Below are the code and all the weights of a small trained network. Each question names an input and a class and asks about switching units off, where a switched-off unit gives its printed mean instead of its output.

import numpy as np


def w(rows, s, z=0):
    codes = np.array(rows[::2]) - 128.0
    scale = np.full(codes.shape[1], s)
    scale[-1] = z or s
    return codes * scale


def norm(h):
    return h / np.sqrt((h * h).mean(-1, keepdims=True) + 1e-5)


def f(y):
    return y / 2 * (1 + np.tanh(0.7978845608 * (y + 0.044715 * y**3)))


def log_softmax(a):
    a = a - a.max(-1, keepdims=True)
    return a - np.log(np.exp(a).sum(-1, keepdims=True))


def net(x, mask):
    res = np.array(x, float).reshape(1, 8) / 4 @ E
    u = 0
    for l in range(3):
        y = f(norm(res) @ A[l][:, :-1].T + A[l][:, -1])
        res = res + np.where(mask[u : u + 5], y, B[l][:, -1]) @ B[l][:, :-1]
        u += 5
    return log_softmax(norm(res)[-1] @ U[:, :-1].T + U[:, -1])


A, B = {}, {}
E = w([
[86,116,168,203,238,218],'x0',
[129,126,125,132,124,131],'x1',
[131,125,128,123,134,128],'x2',
[100,31,17,144,153,107],'x3',
[87,73,176,62,216,20],'x4',
[234,123,153,255,182,12],'x5',
[123,134,132,129,122,127],'x6',
[47,233,79,146,144,65],'x7',
],0.0037)
A[0] = w([
[112,134,143,166,190,140,99],'L0N0',
[95,240,51,107,192,95,56],'L0N1',
[123,101,30,120,178,121,49],'L0N2',
[150,132,4,204,93,193,106],'L0N3',
[64,254,71,162,150,94,1],'L0N4',
],0.0076,0.0022)
B[0] = w([
[102,149,1,160,89,124,173],'L0N0',
[193,34,180,95,105,166,220],'L0N1',
[97,6,209,77,5,196,169],'L0N2',
[97,171,226,151,70,116,252],'L0N3',
[205,66,140,110,167,168,236],'L0N4',
],0.007,0.0028)
A[1] = w([
[117,126,192,217,148,166,89],'L1N0',
[145,122,181,118,125,171,168],'L1N1',
[48,40,142,86,189,20,2],'L1N2',
[175,185,98,70,82,43,112],'L1N3',
[183,254,177,83,190,145,82],'L1N4',
],0.0068,0.0018)
B[1] = w([
[107,135,121,45,175,74,223],'L1N0',
[149,46,124,86,132,42,239],'L1N1',
[122,218,248,132,59,143,253],'L1N2',
[103,68,10,120,59,63,204],'L1N3',
[41,2,162,187,36,209,245],'L1N4',
],0.0064,0.0025)
A[2] = w([
[63,138,128,161,208,190,175],'L2N0',
[15,160,149,111,78,76,226],'L2N1',
[1,152,108,11,132,163,1],'L2N2',
[100,43,148,151,59,44,189],'L2N3',
[118,146,122,44,104,217,123],'L2N4',
],0.0062,0.0018)
B[2] = w([
[84,96,61,101,46,90,151],'L2N0',
[73,110,149,187,118,130,190],'L2N1',
[180,204,76,147,124,132,165],'L2N2',
[108,166,95,125,184,208,253],'L2N3',
[178,132,149,185,244,63,174],'L2N4',
],0.011,0.0058)
U = w([
[120,115,134,137,147,171,254],'0',
[59,69,155,113,119,244,106],'1',
[102,206,242,148,97,123,111],'2',
[254,33,128,45,192,147,82],'3',
[201,248,77,200,217,81,64],'4',
[113,131,119,107,144,152,162],'5',
[66,94,8,47,88,77,54],'6',
],0.0074,0.0045)

Each question gives the input, the list of numbers given to net, and the class t.
The units are the neurons (one row each of A and B). Each row of codes is followed by its name. A weight is (code - 128) times the scale printed after its matrix; where a second scale follows, it is the last column's (A, B and U).
mask holds one flag per neuron, layer by layer. A switched-off neuron (its flag False) gives its mean, the last column of its row in B, instead of its output. The means were averaged over made-up inputs and are rounded, as every weight is.
A unit's drop is (log p(t) with every unit on - log p(t) with that unit switched off) / (log p(t) with every unit on - log p(t) with every unit switched off).
The circuit of an input: a set's keep is (log p(t) with only the set's units on - log p(t) with every unit switched off) / (log p(t) with every unit on - log p(t) with every unit switched off). Starting from the 12 units with the biggest drops (on a tie, the unit counted first), units are removed one at a time, each time the one whose removal leaves the highest keep (on an exact tie, the one counted first), for as long as the keep stays at least 0.8.
circuit, biggest first: the units of the circuit, biggest drop first
top k neurons: the k neurons with the biggest drops, biggest first
k most important neurons of layer l: the k neurons of layer l with the biggest drops, biggest first
input [-4,2,2,4,5,8,-5,-6], class 4: top 3 neurons => L0N1, L1N4, L0N4
input [-6,5,6,6,-8,5,-5,0], class 2: circuit, biggest first => L0N3
input [8,-4,0,-4,6,-1,6,5], class 6: circuit, biggest first => L2N0, L0N0
input [6,8,4,-1,-6,-3,3,-5], class 2: top 2 neurons => L0N3, L2N3
input [-2,2,7,4,6,-8,6,-2], class 4: circuit, biggest first => L2N2, L2N4, L1N4
input [-6,-6,1,-6,-2,5,5,7], class 3: circuit, biggest first => L0N4, L0N1
input [-1,4,-3,4,7,-2,-1,-7], class 2: circuit, biggest first => L1N2, L0N1
input [6,2,5,-1,-6,-8,5,-2], class 4: circuit, biggest first => L2N4, L2N2, L1N4
input [8,-2,-4,0,2,-5,-5,-7], class 6: 4 most important neurons of layer 0 => L0N1, L0N4, L0N2, L0N0
input [6,-7,2,-8,-1,4,-1,7], class 1: circuit, biggest first => L1N4, L2N4
input [-7,-5,-4,-8,5,0,-6,-4], class 1: top 2 neurons => L1N4, L2N3
input [3,-5,-3,-7,1,6,3,-2], class 1: circuit, biggest first => L1N4, L2N4, L1N2
input [-8,6,-7,4,-1,5,-7,-4], class 6: 2 most important neurons of layer 1 => L1N3, L1N4
input [5,5,-3,6,-8,7,-5,4], class 2: circuit, biggest first => L0N3
input [0,-2,7,3,-7,6,0,-3], class 2: top 2 neurons => L0N3, L2N4
input [8,7,-2,-2,-3,2,-2,-6], class 6: top 2 neurons => L2N0, L1N0
input [7,-8,0,1,-7,3,1,8], class 3: top 3 neurons => L0N4, L0N1, L2N1
input [0,-3,5,-8,1,6,-4,-4], class 1: top 2 neurons => L1N4, L2N4
input [-4,6,4,1,7,1,3,2], class 2: top 2 neurons => L1N2, L1N4
input [7,5,3,3,2,5,-7,8], class 3: most important neuron of layer 1 => L1N4
